In the rows, 128 means zero.
Each row of numbers stands for one node and depends on some of the facts below. Use the named rows to name the rest.

Some rows with their names:
nika: [121 108 152 124 143 137 104 115  94 145 125 109  99 128 138 105  99 121
 135 108 105 125 104 136 124 112 121 129 129 135 121]
drizu: [137 114 136 135 137 124 124 134 143 134 124 111 117 138 115 111 104 120
 139 114 104 128 114 140 127  99 128 122 141 145 117]
revar: [136 130 120 118  95 139 128 114 123 152 121 163 146 132 152 144 100 106
 142 150 139 142 140  96 128 139 129  81 108  88  86]
gafa: [147  99 162 152 142 121 138 140 136 105 110 110 101 169 100 134 104 121
 136 138 110 123 144 149 108 122 139 134 124 130 119]
tefes: [122 152 131 151 148 140 126 137 120 142 192 128 140 123 107 139 125 114
 122 136 123 113 158  71 121 127 113 141 128 132 134]
tredi: [138 137 143 102  72 123 132 119 104 147 107 151 129 137 173 139  91 118
 132 143 132 157 154  99 126 128 138  93 118  66  99]
gonis: [130 111 147 145 140 123  95 127 101 123 122 119  99 141 151 111 107 117
 120 127 102 134 124 145 113 121 142 123 131 150 129]
mibrife: [136 120 120 146 144 147 105 129 108 119  93  94 102 135 158  97 127 126
 123 124  96 131 136 145 120 108 142 108 138 141 134]
vebro: [121  93 108  90 141 135 140 127 124 128  98  92 131 114 127 111 140 122
 158 112 132 130  99 169 153 124 148 153 123 135 105]
plopi: [139 110 132 122 121 108 142 104 167 105  71 127 126 136 156 129 165 133
 126 139 131 146  89 190 133 124 142 131 144 148 132]
koplo: [110 205 139 149 137 143 132 129  76 156 176 136 124 123 163 135 119 132
 114 118 127 119 146  81 126 104 108 145 159 113 149]
droplikle: [128 128 108 123 101 148 113 109 133 154 116 148 154 117 149 132 102 104
 139 144 140 143 133  96 115 136 123  74 102 100  84]
fimor: [124 110 167  94 116 114 167 121 100 116  91 130 106 141 169 143 133 137
 128 129 141 153 102 177 142 134 144 161 147 111 117]
tritreplin: [130  79 154 104 134 113 158 128 115 115  97 118 128 139 128 135 137 129
 149 137 139 142 105 167 138 138 142 151 127 129 112]
rotrok: [121 149  90 100 100 153 123 121 122 158  98 137 150 115 156 116 105 110
 157 146 126 141 140  90 131 130 143  63  99  87  85]
zele: [115 175 166 120  96  97 132 162 130 107 131 112  85 150  99 111 117 166
 106 145 114 108 157 157 109 132 130 153 143 106 175]
mude: [115  58 131  81 147 124 124 119  76 136 141 105 128 105 103 120 111 115
 156 107 144 126  85 166 158 144 129 162 119 132 103]
fenupu: [112  72 133  92 140 130 122 105  78 131 120 116 118 111 136 112 117 124
 146 115 144 133  88 173 149 142 123 160 124 138 107]
gaba: [136 167  64 139  71 140  84 139 139 138 185 156 142  76 153 147 136 128
  92  96 170 115 140  62 145 142 114 124  95 128 148]

Facts:
{bilemik pledrizin trifam gaba drebom drivon tosku sobruvi muni briklal trosustam traklel flazuk} κ stodus
{sutir marumel gafa fenupu traladun} κ zamibom
{koplo repozem brefos drigreplur vibrus vustul trovaplom} κ bekel
{zema suzar voklo foma veklo grume bomipa rotrok plapo stisto} κ zopo
{larabra vibrin nimim pludo betrur tredi lirumos klaful klebru} κ stisto
{vebro bugri batrak drister} κ trosustam
{bivomir revar skorak ferol fimo narel} κ vustul
{tefes brezel fegevi stezin droplum ralogra brogrik zugaklik} κ lipu
{nurer skugam} κ brefos
{bove maklaplek gonis kluklu skostalu lisul dragrin riflum} κ gonok
{brinum kogun rotrik brorek plazi} κ nugrir
{stotra fimor brodrukal dukam} κ flestak
{kosi grita brugopla govol brilim mele} κ gropletol
{vigan kletir babru} κ tefes
{liklu stapil zabroske plokan gisebun gredrak bona} κ pledrizin
{stipem gesti niske repludra} κ trifam
{drotrare plopi kiplobrem vaskapul nutigris drizu keflem} κ briklal
{zele nika tuflon draker mibrife brosudom} κ lotan
{stabus giskir zustir tritreplin} κ tribar
{zeper feskam graplu gestin} κ bove
{vilom sestal medustan flamu} κ kogun
{lotan droplikle} κ ziskan
{sira zamibom plopal gropletol stufek gifun droma driklel} κ gruvezil
{brivan pono stutri muklon kasu} κ flazuk
{limemen geplo pekludres ploflu plugak} κ driklel
{sesan grinik grifeve drinor skavas} κ muni
{pletror} κ plazi
{ridrar mude} κ sira
{tribar sitre ziklor kludul mubil subrun flestak} κ ratrul
{dofin} κ ziklor
{lagroler zusti zogim} κ riflum
{geflom} κ koplo
{sokem giri} κ vibrus
{drebro sipum} κ droplum
{drele} κ tosku
[larabra vaskapul stezin giri] ρ zabroske
[larabra flamu plugak] ρ brorek
[larabra drinor] ρ sesan
[larabra] ρ muni
[larabra nimim subrun] ρ dukam
[larabra tuflon] ρ trifam
[bivomir] ρ gesti
[bivomir] ρ rotrik
[bivomir zeper] ρ repludra
[bivomir gonis] ρ kludul
[bivomir] ρ marumel
[bivomir sitre subrun] ρ bilemik
[bivomir stipem] ρ pekludres
[pledrizin] ρ rotrok
[pledrizin zeper medustan] ρ klaful
[stipem nimim plugak] ρ pludo
[stipem dragrin keflem] ρ drister
[stipem tuflon] ρ muklon
[stipem veklo] ρ tribar
[stipem betrur] ρ pletror
[stipem plopi bekel keflem] ρ ferol
[veklo govol drele] ρ plopal
[veklo vaskapul subrun] ρ feskam
[veklo] ρ pono
[veklo] ρ sestal
[veklo dofin] ρ brugopla
[veklo] ρ tritreplin
[veklo sitre ralogra] ρ ratrul
[veklo medustan ralogra] ρ drizu
[nimim betrur] ρ kasu
[nimim] ρ drotrare
[zeper vaskapul] ρ suzar
[zeper] ρ sutir
[zeper mibrife] ρ vebro
[plopi dofin betrur drinor giri govol] ρ brinum
[plopi fegevi stezin dragrin bekel] ρ geplo
[plopi drinor] ρ koplo
[plopi mele] ρ bugri
[plopi ridrar ralogra plugak] ρ bona
[brivan dofin] ρ gropletol
[brivan ralogra] ρ nurer
[gonis vaskapul mele] ρ gredrak
[gonis medustan driklel] ρ grita
[gonis mele] ρ ziklor
[gonis vaskapul] ρ brogrik
[niske dofin ralogra flamu] ρ mude
[niske grifeve] ρ brezel
[niske] ρ vigan
[niske grifeve brodrukal] ρ gruvezil
[gaba subrun] ρ stutri
[gaba riflum] ρ kiplobrem
[gaba] ρ bove
[gaba subrun] ρ giskir
[gaba dragrin] ρ repozem
[fegevi driklel] ρ revar
[fegevi] ρ gifun
[fegevi riflum plugak] ρ zustir
[fegevi keflem] ρ zema
[fegevi] ρ nugrir
[fegevi] ρ ziskan
[ridrar] ρ brosudom
[medustan] ρ drivon
[tuflon] ρ voklo
[tuflon] ρ gonok
[tuflon] ρ babru
[tuflon] ρ skugam
[sitre flamu] ρ briklal
[sitre] ρ droma
[vaskapul] ρ traladun
[vaskapul flamu] ρ drebro
[vaskapul] ρ vustul
[vaskapul] ρ gestin
[dofin] ρ plokan
[stezin brodrukal] ρ ploflu
[stezin] ρ tredi
[stezin] ρ stabus
[stezin drinor govol plugak] ρ sobruvi
[dragrin brodrukal] ρ fimo
[grifeve ralogra lagroler] ρ trovaplom
[grifeve] ρ grinik
[grifeve riflum] ρ sira
[betrur brodrukal] ρ narel
[ralogra] ρ maklaplek
[ralogra flamu driklel] ρ foma
[brodrukal mibrife] ρ brilim
[drinor bekel] ρ vilom
[drinor] ρ tefes
[drinor] ρ kogun
[drinor] ρ nutigris
[lagroler keflem] ρ fimor
[mibrife] ρ mubil
[mibrife] ρ zogim
[mibrife] ρ geflom
[sokem] ρ grume
[sokem] ρ zusti
[bekel] ρ gisebun
[bekel] ρ graplu
[bekel] ρ stufek
[flamu] ρ zele
[flamu] ρ plazi
[giri] ρ droplum
[govol] ρ lirumos
[govol] ρ plapo
[driklel] ρ stisto
[subrun] ρ skostalu
[subrun] ρ gafa
[mele] ρ traklel
[drele] ρ liklu
[plugak] ρ kletir
[plugak] ρ stapil
{bilemik sutir marumel zema larabra vebro brinum voklo liklu foma fimor stapil stipem gesti stabus plopi brivan feskam niske repozem grume kluklu drebom limemen sesan pletror ridrar geplo plopal medustan vaskapul mude kletir babru betrur bugri batrak stutri brodrukal muklon drinor lagroler gisebun kasu brorek geflom lirumos klaful flamu brogrik kludul tritreplin gredrak mubil brosudom zugaklik sipum fenupu subrun} Σ 621
{suzar bivomir stotra skorak skugam kosi vigan maklaplek drotrare zele nika veklo rotrik gonis kiplobrem graplu fegevi drivon skostalu sestal grinik giskir lisul pono pekludres tuflon stezin fimo draker dragrin grifeve nutigris zabroske gafa zustir drigreplur plokan ploflu drizu mibrife gestin gifun dukam keflem plapo brilim drebro droma klebru traladun bona} Σ 815
{revar nurer vibrin ferol brezel nimim zeper vilom repludra gaba pludo droplikle sitre sobruvi dofin ralogra drister skavas tredi zusti stufek zogim sokem grita traklel bomipa rotrok narel giri brugopla trovaplom govol mele drele plugak} Σ 44
{bilemik brinum skorak vibrin vilom gaba kiplobrem pletror grinik plopal batrak brodrukal plokan ploflu kasu traladun} ω e
{sutir zema larabra vebro suzar nurer stotra skugam voklo kosi vigan foma fimor drotrare nika zeper plopi brivan feskam gonis niske repludra kluklu pludo sesan giskir lisul ridrar pekludres sobruvi mude draker bugri gafa drister drinor skavas tredi gisebun drizu mibrife grita flamu narel brugopla trovaplom brogrik kludul tritreplin govol droma sipum fenupu subrun mele bona} ω a
{marumel maklaplek stapil stipem brezel zele rotrik geplo tuflon stezin babru ralogra zustir drigreplur brorek lirumos bomipa gredrak klebru plugak} ω c
{bivomir revar ferol liklu stabus nimim repozem grume limemen graplu drivon droplikle skostalu medustan sitre vaskapul dofin kletir fimo grifeve nutigris betrur zabroske stutri lagroler zusti geflom stufek zogim sokem traklel gifun giri dukam plapo mubil drebro} ω b
{gesti veklo drebom fegevi sestal pono dragrin muklon gestin rotrok klaful keflem brilim brosudom zugaklik drele} ω d


Now the same nodes, written a new way:
Some rows with their names:
zamibom: [166 125 128 130 121 131 149 217  78  91 161 135 107 140 139  87 141 137
 163 143  54 157 157 181 159 173 169 182 140 102 132 151  90 130 111  81
 141  84 110  89 131]
plugak: [110 188 138 104  88  50  80 140 157 138 184 105 141  69 115 155 103 166
 135 175 121 135 123 111  47 117  84 119  91  66 132  60  91 167 162 181
  80 126 134 105 164]
limemen: [ 70 164 106 101 101  81 116 139 143  99  77 156 103 123  96 117 132 117
 128  95 111 103 141 150 112 102 148  75  84 135 114 118 127 140 174 105
  93 130 149 114 129]
vilom: [141 112 106 135  90  83 146 151 178 164 152 104 127 138 132 150  95 128
 116 111  98 157 128 130  91 148 107  83 165 122 154 139 101 157  92 158
 145 173 139 164 183]
ferol: [138 127 106 122 122  68 130 142 171 166 148 105 163 135 151 153  83 113
 116  99 100 139 118 141  60  98  98  99 127 108 125 125  98 135 127 156
 134 183 154 181 160]
kasu: [103 138 129 108 106 109 142 122 180 161 102 151  96 163 112 150 106 117
 103  66 129 127 123 134 132 136 127  86 137 167 133 161 148 128 104 149
 135 162 131 112 152]
trovaplom: [144  85  91 165  89 125 147  96 152 153  93 108 156 115 121 158 111 112
 105 104 138 120 102 115 104 126  75  89 152 119 158 102 122 136 123 149
 145 193 149 191 156]
voklo: [ 85 104 114 138 117 129 138  79 153 142  57 145  97 156 100 135 145 123
  92 103 154  96 135 108 150 135 118  43 147 165 150 145 170 112 118 124
 141 151 139 148 157]
brezel: [142 126 106 111 109  59 126 141 161 164 156  90 161 135 168 117  92  99
 136 125  81 148 149 128  58 114 137  88 111 119 146 123 122 160 123 144
 103 162 141 150 166]
zustir: [147 156 149 115 198 109 118 160 130 123 178 118 155 149 174 123 114 132
 141 141 122 139 128 148 111  64 144 168 139 125  70 185 101 117 137 130
 147 122 111 166 100]
zabroske: [163 137 144 124 193 134 124 141 124 132 168 120 153 150 168 136 107 118
 141 125 127 138 116 139 115  70 141 185 145 130  78 179 119 132 131 130
 136 135 109 168  83]
vigan: [148 108 129 166 166 187 130 106 103 106 121 125 127 121 122 133 147 142
 129 144 166 125 119 123 163 107 112 151 169 137 107 145 123 115 131 123
 155 120 110 180  96]
lotan: [153 125 123 127 134 141 136 217  81  98 163 147 114 124 130 111 153 138
 148 130  69 155 138 193 147 157 170 184 132  93 118 141  54 105 122  72
 139  98 138  96  93]
stufek: [133 141 103 121 102  57 130 146 159 143 153  94 135 133 143 141  91 130
 136 135  86 141 143 123  63 117  97  83 134 105 148 137 119 161 119 151
 126 152 134 168 189]
kletir: [ 95 165 149  92 130  78 113 118 165 155 115 134 111 159 137 133 105 116
 103  98 130 116 135 120 112 112 132  77 104 157 127 161 157 124 122 159
 127 145 135 118 158]
zele: [163 149 150 114 186 129 111 149 122 119 175 122 160 129 172 109 115 124
 151 141 131 146 131 141 121  74 150 183 111 124  74 147 106 132 145 131
 117 112 118 131  88]
brogrik: [119 102 126 139 109 155 153  63 146 140  43 139 125 148 123 114 128  87
 102  74 166 101 133 101 164 132 119  81 109 183 149 112 196 127 116 146
 126 165 148 127 138]
bona: [162  95 137 162 173 180 145  95 113 134 137 118 126 162 148 140 126 132
 127 144 157 125 115 105 157 114 115 142 195 155 113 194 166 129  90 132
 177 127  95 189 113]
flestak: [154 118 121 126 132 145 137 218  80 105 159 144 116 122 132 112 152 137
 151 134  70 151 139 187 148 166 173 184 130  90 118 135  56 103 129  72
 140  99 138 102  97]

Rows to name:
No name comes twice in this set of rows, the named rows included.
[163 137 139 115 171 139 118 149 113 113 163 117 165 125 175  87 122 110
 154 138 124 143 146 146 122  72 167 187  93 129  83 135 110 137 156 119
 104 106 120 126  81]  rotrik
[156  66  76 172  73 156 146  82 128 152  78 115 166 105 122 140 110  88
 130  98 135 120 111 112 101 127  99 117 124 128 164  69 134 163 136 137
 114 192 159 163 129]  repludra
[120 134 109 156  68 115 114  88 136 126 129  96 117  86  91 153 125 173
 121 185 148 119 119  74 101 165  63  81 149  96 182  62 141 171 123 176
 114 132 117 131 191]  govol
[ 73 189 139  89 118  74  90 112 160 132 114 148 112 107 104 145 130 144
 109 112 154 107 127 128 110 115 113  88  84 124 119  99 131 122 163 163
  95 122 143  81 135]  lagroler
[198 104 157 118 154 149 156 186 113 147 170 122 150 157 188  95 111 106
 136 107  81 166 133 166 160 162 153 209 130 119 125 163 105  94  88 129
 161 133 131  92 117]  ratrul
[125 110 107 168 136 184 133 125  78  61  99 136 109 107 100 114 162 147
 149 161 143 111 138 135 169 117 129 130 166 120 113 143 117 140 153  83
 138  94 109 180 102]  kosi
[ 89 163 127  85 125  58 119 133 166 141 110 136 111 155 136 118 114 105
 118 102 108 119 145 139 105 106 149  69  98 158 127 152 147 134 134 124
 110 135 133 118 150]  babru
[170 163 169 126 121 148 119 189  88  94 179 136 126  92 135 117 125 159
 154 145 102 150 127 157 151 176 116 239 106  72 121  96  76 118 140 138
 127  82 122  42 108]  driklel
[104  93 102 147  94 161 143  69 137 138  35 153 125 130 103 140 136  85
 106  64 158  90 109 123 144 117 119  95 113 164 134 108 169 123 145 121
 117 177 151 133 109]  vebro
[194 115 152 124 144 160 149 185 101 153 181 140 147 139 165 136 111 103
 150  98  87 168 100 170 139 148 146 245 127 108 114 144  93 107 105 118
 144 135 133  84  85]  briklal
[ 66 193 148  86 127  75  79 109 161 138 127 144 102 107 100 154 138 165
 109 133 162 105 117 122 107 118 110  81  89 118 122  89 123 121 159 166
 102 118 146  77 133]  betrur
[102 106 124 136 113 141 145  70 156 154  59 140 106 160 109 146 123 102
  96  80 164 100 111 103 144 131 100  74 134 171 149 144 193 125 110 140
 149 166 130 147 151]  bugri
[ 91 166 137  95 130  72 115 115 166 149 107 142 118 146 125 150 112 121
 105  84 136 103 126 141 101  97 116  90 101 137 103 144 133 105 155 147
 128 155 145 129 134]  stabus
[150 153 150 120 179 118 125 150 120 107 175 115 127 152 164 112 116 137
 145 167 120 139 139 138 130  94 138 147 153 134  97 192 132 141 123 131
 141  99  92 153 124]  gifun
[124 124 126 122  99 140 144 114 169 154  79 163 128 138 127 141 106  85
 112  30 141 126 115 142 142 119 126 129 102 169 127 124 137 130 135 152
 118 173 155  95 115]  bilemik

Now the same nodes, written a new way:
Some rows with their names:
skavas: [168 129  98 137 142 112 137 132 151 120  93 158 133  90 105 137 108 113
 131 130  88 106 125 100  94  87 142 158 148 150 145 164]
droma: [176  96 109 100 122  97 105 101 149 111  92 162 141 100 101 155  85 112
 124 107  96  94 146 123  92 105 153 167 163 135 152 168]
giskir: [169  97 108  95  97  99 107 108 158 108  93 162 141  94 101 154  91 112
 116 109  93 106 145  93  95  94 164 146 154 142 153 161]
gaba: [170 118 115 136 105 107 129  99 141 110  95 160 126  93 112 129 136 109
 142 136  86 134 119 119  92 104 120 169 121 147  85 169]
zusti: [181 104 161  90  96 100  80 171  95  94 158 160  91  98 117 168 103 143
 130 139  93 158  97  87 106 150 172 134 146  81  75 157]
skugam: [177  99  97  94 130 117 119 123 157 160  94 142 166  89 100 151  79 135
 131 137  88 111 106 157  94  57 172 133 162 118 105 123]
draker: [170  98 107 106 103  97 126  97 156 115  91 160 148  92 101 149  98 102
 129 107  89 122 140 114  90  82 167 147 156 154 135 166]
kosi: [176  98 113 112 123  99 119  94 147 126  91 161 131 100 103 149  89  99
 123 112  88 112 146 139  90  89 160 166 163 148 124 167]
bilemik: [ 78 179 153 172 168 179 135 187  96 144 195  80 123 180 172  82 167 149
 157 141 172 138 114 111 176 144 107  94 104 106 163  91]
mubil: [ 78 177 158 170 151 170 174 186 106 146 206  76 151 183 171  88 174 162
 153 125 173 138 152 129 177 140 134  95 124  82 148  95]
fimor: [ 76 170 159 170 170 182 126 183 125 149 164 110 104 177 159  88 170 115
 159 130 175 155 127  96 175 128 126  86 131 137 169  83]
brezel: [126  94 146 110 108 115  83  88 156  98  96 154 165 120 110 156  82 156
  90 131  93  99 125 121 106 140 146 181 123 147 135 150]
repozem: [ 83 166 155 171 168 161 128 174  93 135 205  71 149 179 151  82 167 133
 160 142 174 157 108 151 178 140 105  90 105  97 155  89]
nika: [172 100 107 105 104  97 126  96 157 115  93 161 148  91 103 148  98 102
 130 108  86 122 140 113  92  84 168 145 156 153 132 164]
zugaklik: [ 91 178 152 167 123 164 158  95  94 162 210  83  70 180 174  69 169 162
 157 127 172 151 119 167 178 153 104  88  81  90  87 100]
sutir: [101 171 158 172 173 177 160 184  90 156 145  72 124 183 171 101 170 135
 157 111 174 136 149 142 175 132 148  87 164 105 166  93]
vilom: [167 100 122  97  99 101  96 102 152 108 105 159 147 104 100 139  96 133
 135 130 100 109 133 121 105 125 119 162 141 125 116 165]
gredrak: [ 68 171 159 174 170 185 101 180 103 119 179  71 158 180 175 105 140 165
 154 143 171 124 103 109 178 151 110 133  88 127 164  83]
fegevi: [175 118 105  94  83  92 141  87 147 119 134 161  72  95 114 124 101 141
 129 109  84 131 129 166 106 146 105 147  88 105  71 170]

Name these rows:
No name comes twice in this set of rows, the named rows included.
[ 93 179 147 169 142 170 161 112  90 163 206  81  69 180 176  67 166 165
 157 136 169 139 107 163 177 154 105  88  81  88  85 103]  drebom
[ 87 179 157 163 108 139 160 126  89 164 208  64  83 183 175  90 168 171
 158  78 170 125 129 161 177 156 104  86  82  84 109 138]  klaful
[159  94 157 144 113 148  87  86 137 106  93 152 154 137 136 150  91 121
 100 136  86 135 124 156  94 135 152 183 154 162  84 159]  plugak
[120  95 150 126  92 123  86  89 152 106  98 141 165 120 111 157  89 154
 106 117  86 112 118 126  96 149 160 176 120 161 116 162]  bomipa
[170  99 110  99  97  95 122 125 154 115  91 156 159  94 102 160  90 140
 122  77  89  93 144  99  92 120 174 141 159 138 157 170]  suzar
[173 101 114 118 102  98 141  91 156 109  92 161 138  91 104 151 125  93
 128 106  84 144 139 115  91  77 177 142 155 158 113 168]  gonis
[176 135 110  94  81  92 164  87 143 126 183 148 100 116 117 144 108 171
  95  71  86  82 150 165 153 154 111 146  95  83  74 170]  rotrok
[ 68 143 163 171 169 183  90 148 114 128 192  70 158 184 173 106 135 160
 155 140 174 147 104 129 175 149 117 102 100 138 165  85]  brorek
[ 68 135 163 173 161 182  82 158 101 140 196  64 163 182 172 124 136 166
 160 124 173 146  97 110 177 154 118  90  92 156 167  91]  lirumos
[ 92 163 159 172 170 178 108 172  89 148 195  88 109 183 169  85 163 132
 160 139 175 150 123 142 175 149 106  89 147 115 163  93]  plopal
[177 157  93  99  83  94 150  85 140 123 117 162  71  92 124 119  96 151
 123 129  86 107 115 162  99 146 103 169  83 100  71 171]  keflem

The same nodes again, as new rows of numbers:
Some nodes and their rows:
marumel: [118 135 116 128 115 103 128 128 125 131 154 127 117 134]
brosudom: [120 147 122 140 127 120 128 123 103 127 123 131 137 110]
graplu: [131 126 114 131 118 113 134 130 149 121  99 144 144 125]
gisebun: [134 125 110 121 111 133 125 132 121 124 126 120 128 134]
kletir: [132 142 105 133 114 134 143 127 134 127 121 133 141 129]
kasu: [125 121 115 122 113 115 117 131 115 129 146 117 120 131]
ploflu: [123 109 125 118 121  85 110 131 128 120 125 130 119 131]
kogun: [109 123 155 125 144 139 148 143 124 146 121 126 150 139]
ralogra: [127 137 120 136 141 154 118 107 125 137 156 120 118 133]
zema: [129 127 108 116 114 128 125 134 122 125 125 121 130 131]
tribar: [110 123 158 126 144 139 147 146 124 144 123 127 150 139]
vigan: [133 115 120 116 119 109 114 135 135 116 103 133 136 131]
skavas: [137 133 112 130 129 158 123 126 121 124 141 115 124 139]
narel: [130 136 100 130 119 156 127 136 119 121 143 118 137 146]
kluklu: [145 125 119 120 125 131 122 127 124 124 130 122 125 129]
gonis: [149 111 139 118 135 114 107 116 139 117 108 132 116 119]
drotrare: [135 108 120 120 115 105 117 136 137 116 109 131 126 127]
sokem: [117 151 104 140  88 251 129  78 124 132 157 135  87 114]
betrur: [142 138 124 130 132 140 134 109 140 131 121 132 118 112]

Which node is each row?
No name comes twice in this set of rows, the named rows included.
[142 142 120 132 127 130 140 115 136 127 124 133 126 126]  limemen
[124 123 113 120 115 117 118 131 114 128 142 118 125 133]  brinum
[144 140 129 130 137 157 117 122 124 120 150 119 112 135]  zeper
[148 144 133 133 132 142 132 112 139 127 125 134 122 117]  medustan
[111 143 102 136 122 143 127 129 122 134 156 121 134 144]  brezel
[134 122 129 131 130 121 118 107 130 136 152 123 104 117]  stipem
[146 125 137 132 134 124 122 108 154 124  98 142 124 112]  grifeve
[138  84 125 138 138  73 119 114 150 126 156 135  88 106]  tuflon
[144 126 122 118 127 125 123 119 122 124 129 121 117 131]  fenupu
[148 141 130 135 127 144 132 110 139 129 124 133 119 116]  vaskapul
[135 150 107 142 132 162 140 121 134 127 135 129 135 135]  droplikle
[118 132 134 140 127  94 119 129 119 119 107 142 135 105]  pono
[125 120 175 124 163 154 137 120 126 149 118 126 137 127]  riflum
[132 144 110 133 112 136 142 129 136 127 123 132 137 128]  stutri
[136 123 110 122 112 128 127 135 122 124 130 120 126 132]  sesan

